Below are the code and all the weights of a small trained network. Each question names an input and a class and asks about switching units off, where a switched-off unit gives its printed mean instead of its output.

import numpy as np


def w(rows, s, z=0):
    codes = np.array(rows[::2]) - 128.0
    scale = np.full(codes.shape[1], s)
    scale[-1] = z or s
    return codes * scale


def norm(h):
    return h / np.sqrt((h * h).mean(-1, keepdims=True) + 1e-5)


def f(y):
    return y / 2 * (1 + np.tanh(0.7978845608 * (y + 0.044715 * y**3)))


def log_softmax(a):
    a = a - a.max(-1, keepdims=True)
    return a - np.log(np.exp(a).sum(-1, keepdims=True))


def net(x, mask):
    res = np.array(x, float).reshape(1, 2) / 4 @ E
    u = 0
    for l in range(3):
        y = f(norm(res) @ A[l][:, :-1].T + A[l][:, -1])
        res = res + np.where(mask[u : u + 8], y, B[l][:, -1]) @ B[l][:, :-1]
        u += 8
    return log_softmax(norm(res)[-1] @ U[:, :-1].T + U[:, -1])


A, B = {}, {}
E = w([
[184,96,80,55,225,253,135,142,54,244,66],'x0',
[84,64,31,103,173,96,171,21,112,127,167],'x1',
],0.0058)
A[0] = w([
[51,193,76,148,98,246,163,180,72,150,181,4],'0.n0',
[128,176,132,128,51,92,92,253,36,124,63,153],'0.n1',
[61,73,110,176,164,145,203,186,150,108,143,94],'0.n2',
[128,158,135,130,209,150,92,152,101,143,86,125],'0.n3',
[127,107,137,126,49,93,180,127,131,139,80,78],'0.n4',
[94,92,203,136,37,74,171,123,81,160,203,56],'0.n5',
[97,182,163,153,22,61,116,180,126,102,108,147],'0.n6',
[143,135,100,110,119,248,95,127,128,136,120,188],'0.n7',
],0.0051,0.0012)
B[0] = w([
[105,150,99,132,115,138,203,143,115,111,137,128],'0.n0',
[99,117,134,157,125,89,64,62,76,85,89,199],'0.n1',
[146,136,102,89,163,150,86,140,74,182,178,134],'0.n2',
[57,131,95,102,98,109,164,118,199,120,97,150],'0.n3',
[70,166,85,118,108,53,208,128,104,177,121,139],'0.n4',
[133,201,167,175,169,115,168,132,214,138,12,179],'0.n5',
[91,208,186,29,127,103,57,237,140,124,192,253],'0.n6',
[155,175,79,198,37,180,178,89,153,143,254,161],'0.n7',
],0.0048,0.0069)
A[1] = w([
[147,111,146,111,173,151,186,90,74,128,81,153],'1.n0',
[175,145,182,171,181,189,152,97,102,160,67,139],'1.n1',
[177,136,85,227,83,100,130,133,133,138,79,115],'1.n2',
[52,206,137,234,174,13,142,115,111,91,199,93],'1.n3',
[193,142,96,70,125,201,214,178,183,183,96,100],'1.n4',
[162,60,33,162,173,153,157,119,98,234,148,172],'1.n5',
[157,154,203,158,45,128,82,211,136,122,199,251],'1.n6',
[60,147,165,252,47,147,137,68,105,111,198,225],'1.n7',
],0.0045,0.0012)
B[1] = w([
[138,167,108,149,95,99,169,130,132,73,128,136],'1.n0',
[143,122,27,132,164,137,146,104,153,112,169,132],'1.n1',
[233,92,123,100,174,143,196,51,198,136,89,121],'1.n2',
[128,98,88,131,91,236,172,129,128,138,206,254],'1.n3',
[126,186,122,112,166,161,143,178,213,164,201,163],'1.n4',
[41,112,228,60,73,95,148,150,128,61,88,211],'1.n5',
[165,184,189,182,183,97,70,91,1,50,99,244],'1.n6',
[153,138,123,80,165,207,78,164,83,167,58,180],'1.n7',
],0.0053,0.0063)
A[2] = w([
[143,116,66,130,134,143,152,183,145,150,149,206],'2.n0',
[62,146,95,117,162,87,176,115,69,173,161,249],'2.n1',
[103,142,118,76,190,161,172,61,100,163,72,139],'2.n2',
[129,66,122,128,136,68,154,113,58,89,34,138],'2.n3',
[65,154,171,130,56,53,122,81,129,94,132,38],'2.n4',
[217,179,85,254,149,190,117,87,135,145,157,135],'2.n5',
[77,126,113,92,141,27,98,120,111,101,140,126],'2.n6',
[207,97,208,185,146,120,101,94,80,50,55,155],'2.n7',
],0.0061,0.0014)
B[2] = w([
[60,108,144,73,7,28,79,149,198,54,164,150],'2.n0',
[138,140,126,212,62,155,64,103,151,104,47,192],'2.n1',
[219,205,191,201,179,72,128,223,150,152,177,173],'2.n2',
[144,70,168,75,83,27,42,151,104,105,152,145],'2.n3',
[194,109,131,77,227,98,159,151,67,186,70,254],'2.n4',
[148,15,80,193,208,27,132,11,104,134,27,143],'2.n5',
[198,78,180,156,112,168,45,153,110,253,63,207],'2.n6',
[85,111,116,85,95,164,206,165,238,130,240,220],'2.n7',
],0.0051,0.0052)
U = w([
[128,239,253,160,145,120,64,185,43,38,186,141],'0',
[129,9,181,97,116,25,113,125,41,184,36,127],'1',
[161,133,39,127,116,36,147,171,113,53,129,3],'2',
[146,126,39,145,121,45,154,185,103,57,124,11],'3',
[87,186,111,66,81,178,243,218,239,152,125,145],'4',
[43,55,20,205,46,150,151,39,145,73,168,144],'5',
[210,132,60,219,216,160,149,72,124,115,19,134],'6',
],0.011,0.013)

Each question gives the input, the list of numbers given to net, and the class t.
The units are the neurons (one row each of A and B). Each row of codes is followed by its name. A weight is (code - 128) times the scale printed after its matrix; where a second scale follows, it is the last column's (A, B and U).
mask holds one flag per neuron, layer by layer. A switched-off neuron (its flag False) gives its mean, the last column of its row in B, instead of its output. The means were averaged over made-up inputs and are rounded, as every weight is.
A unit's drop is (log p(t) with every unit on - log p(t) with that unit switched off) / (log p(t) with every unit on - log p(t) with every unit switched off).
The circuit of an input: a set's keep is (log p(t) with only the set's units on - log p(t) with every unit switched off) / (log p(t) with every unit on - log p(t) with every unit switched off). Starting from the 12 units with the biggest drops (on a tie, the unit counted first), units are removed one at a time, each time the one whose removal leaves the highest keep (on an exact tie, the one counted first), for as long as the keep stays at least 0.8.
units of the circuit, in order: the units of the circuit, biggest drop first
most important unit: the unit with the biggest drop
k most important neurons: the k neurons with the biggest drops, biggest first
top k neurons in layer l: the k neurons of layer l with the biggest drops, biggest first
drop of u: that unit's drop, to one decimal
input [3,-4], class 6: most important unit => 0.n6
input [7,7], class 4: 3 most important neurons => (1.n6; 0.n1; 2.n2)
input [7,-5], class 4: units of the circuit, in order => (1.n6; 0.n3)
input [2,-4], class 6: top 3 neurons in layer 1 => (1.n5; 1.n7; 1.n2)
input [2,0], class 4: 2 most important neurons => (0.n6; 1.n6)
input [-6,5], class 5: 3 most important neurons => (1.n3; 1.n5; 1.n6)
input [4,4], class 4: 4 most important neurons => (0.n1; 1.n6; 1.n4; 1.n5)
input [1,-2], class 6: 4 most important neurons => (0.n7; 0.n6; 1.n5; 2.n5)
input [-1,1], class 5: 3 most important neurons => (0.n6; 1.n5; 1.n3)
input [-2,5], class 5: 3 most important neurons => (1.n3; 1.n6; 2.n4)
input [2,2], class 4: 3 most important neurons => (0.n1; 1.n6; 1.n4)
input [-2,6], class 1: top 2 neurons in layer 2 => (2.n7; 2.n3)
input [3,-5], class 6: 2 most important neurons => (0.n6; 2.n5)
input [3,3], class 4: most important neuron => (0.n1)
input [1,2], class 1: 3 most important neurons => (1.n5; 1.n3; 0.n5)
input [6,7], class 4: top 2 neurons in layer 2 => (2.n2; 2.n4)
input [8,8], class 4: top 3 neurons in layer 1 => (1.n6; 1.n5; 1.n4)
input [-3,4], class 5: top 2 neurons in layer 1 => (1.n3; 1.n6)
input [4,2], class 4: drop of 1.n6 => 0.2
input [-1,2], class 5: top 2 neurons in layer 0 => (0.n6; 0.n7)
input [-3,5], class 5: drop of 1.n6 => 0.4
